Below is a small trained network, with its code and all its weights. Each question gives an input and a class and asks what happens when units are switched off, that is, made to give their printed mean instead of their output.

import numpy as np


def w(rows, s, z=0):
    codes = np.array(rows[::2]) - 128.0
    scale = np.full(codes.shape[1], s)
    scale[-1] = z or s
    return codes * scale


def f(y):
    return np.maximum(y, 0)


def log_softmax(a):
    a = a - a.max(-1, keepdims=True)
    return a - np.log(np.exp(a).sum(-1, keepdims=True))


def net(x, mask):
    res = np.array(x, float).reshape(1, 7) / 4 @ E
    y = f(res @ A[0][:, :-1].T + A[0][:, -1])
    res = res + np.where(mask, y, B[0][:, -1]) @ B[0][:, :-1]
    return log_softmax(res[-1] @ U[:, :-1].T + U[:, -1])


A, B = {}, {}
E = w([
[62,139,207,114,172],'x0',
[89,59,142,167,178],'x1',
[180,74,125,83,136],'x2',
[65,118,68,129,105],'x3',
[169,105,97,62,186],'x4',
[3,144,88,99,91],'x5',
[118,172,127,179,254],'x6',
],0.0074)
A[0] = w([
[192,191,77,96,125,4],'n0',
[81,169,121,99,162,43],'n1',
[139,117,179,84,14,126],'n2',
[62,212,170,68,194,75],'n3',
[112,115,181,92,49,30],'n4',
[111,79,214,155,118,88],'n5',
[166,183,127,98,163,74],'n6',
[101,209,73,125,140,193],'n7',
[186,125,180,9,172,94],'n8',
[190,176,143,130,147,65],'n9',
[171,56,89,144,108,217],'n10',
[193,167,182,157,90,125],'n11',
[123,115,74,92,195,184],'n12',
[131,138,109,100,86,120],'n13',
[111,78,199,202,125,87],'n14',
[128,111,135,103,71,61],'n15',
[99,160,136,158,99,123],'n16',
[161,123,142,128,106,76],'n17',
[109,60,134,116,92,106],'n18',
[101,134,131,99,37,110],'n19',
[123,148,159,62,88,138],'n20',
[83,175,154,97,163,92],'n21',
[107,129,173,187,175,65],'n22',
[129,137,23,191,101,215],'n23',
[168,109,158,67,152,54],'n24',
[194,188,154,153,115,81],'n25',
[148,188,219,205,96,105],'n26',
[149,108,137,90,131,125],'n27',
[181,143,168,70,150,88],'n28',
[102,111,163,122,121,153],'n29',
[143,140,138,55,151,188],'n30',
],0.013,0.0028)
B[0] = w([
[94,86,189,62,233,193],'n0',
[101,170,132,173,85,173],'n1',
[93,53,4,98,91,254],'n2',
[40,216,133,204,111,224],'n3',
[64,89,56,124,79,199],'n4',
[115,120,159,81,234,176],'n5',
[146,170,133,122,167,181],'n6',
[131,165,207,151,111,202],'n7',
[183,60,116,203,211,237],'n8',
[182,169,130,108,147,195],'n9',
[173,143,130,192,32,230],'n10',
[163,189,58,97,93,213],'n11',
[153,132,135,191,90,207],'n12',
[93,88,156,95,134,186],'n13',
[92,101,143,64,243,187],'n14',
[125,92,103,114,81,185],'n15',
[142,83,187,106,145,173],'n16',
[156,128,105,117,124,162],'n17',
[94,119,100,169,106,188],'n18',
[49,82,134,125,46,229],'n19',
[54,111,70,98,80,195],'n20',
[63,177,142,157,112,185],'n21',
[75,98,124,62,197,194],'n22',
[188,114,246,126,60,218],'n23',
[178,102,118,183,155,186],'n24',
[173,204,74,81,80,201],'n25',
[152,242,71,49,158,217],'n26',
[156,88,124,139,139,171],'n27',
[183,120,111,162,154,199],'n28',
[102,111,126,104,155,163],'n29',
[116,83,106,158,181,195],'n30',
],0.021,0.0078)
U = w([
[47,254,149,230,170,96],'0',
[185,128,120,201,91,252],'1',
[146,178,198,105,97,105],'2',
[105,39,49,59,83,96],'3',
[206,227,36,53,157,94],'4',
[231,85,61,202,211,66],'5',
[86,153,130,39,246,177],'6',
],0.0069,0.0034)

Each question gives the input, the list of numbers given to net, and the class t.
The units are the neurons (one row each of A and B). Each row of codes is followed by its name. A weight is (code - 128) times the scale printed after its matrix; where a second scale follows, it is the last column's (A, B and U).
mask holds one flag per neuron, in row order. A switched-off neuron (its flag False) gives its mean, the last column of its row in B, instead of its output. The means were averaged over made-up inputs and are rounded, as every weight is.
A unit's drop is (log p(t) with every unit on - log p(t) with that unit switched off) / (log p(t) with every unit on - log p(t) with every unit switched off).
The circuit of an input: a set's keep is (log p(t) with only the set's units on - log p(t) with every unit switched off) / (log p(t) with every unit on - log p(t) with every unit switched off). Starting from the 12 units with the biggest drops (on a tie, the unit counted first), units are removed one at a time, each time the one whose removal leaves the highest keep (on an exact tie, the one counted first), for as long as the keep stays at least 0.8.
circuit, biggest first: the units of the circuit, biggest drop first
top k neurons: the k neurons with the biggest drops, biggest first
drop of u: that unit's drop, to one decimal
input [-2,-4,-6,8,-1,0,6], class 2: circuit, biggest first => n23
input [-2,2,-7,6,6,-7,-6], class 1: circuit, biggest first => n10, n22
input [-8,2,1,7,6,-5,-6], class 1: top 2 neurons => n10, n23
input [7,-8,-4,-4,2,-3,1], class 4: top 4 neurons => n26, n25, n11, n9
input [-5,1,-8,5,5,-1,3], class 2: circuit, biggest first => n23, n2
input [5,3,2,-7,-2,1,-4], class 6: top 3 neurons => n5, n14, n10
input [8,-1,-2,-7,-8,-6,5], class 6: top 2 neurons => n14, n22
input [3,4,-1,-2,4,-4,8], class 0: top 3 neurons => n3, n12, n2
input [-3,-4,7,2,-3,-7,4], class 4: top 2 neurons => n25, n11
input [2,4,-3,-1,-2,-8,6], class 6: top 2 neurons => n22, n14
input [-2,2,-3,7,4,-8,-5], class 1: drop of n10 => 0.2
input [-8,6,-3,-2,7,-1,7], class 1: drop of n2 => 0.1
input [-3,7,3,7,-8,-5,5], class 6: drop of n14 => 0.2
input [6,-6,-4,3,8,7,-3], class 0: circuit, biggest first => n3
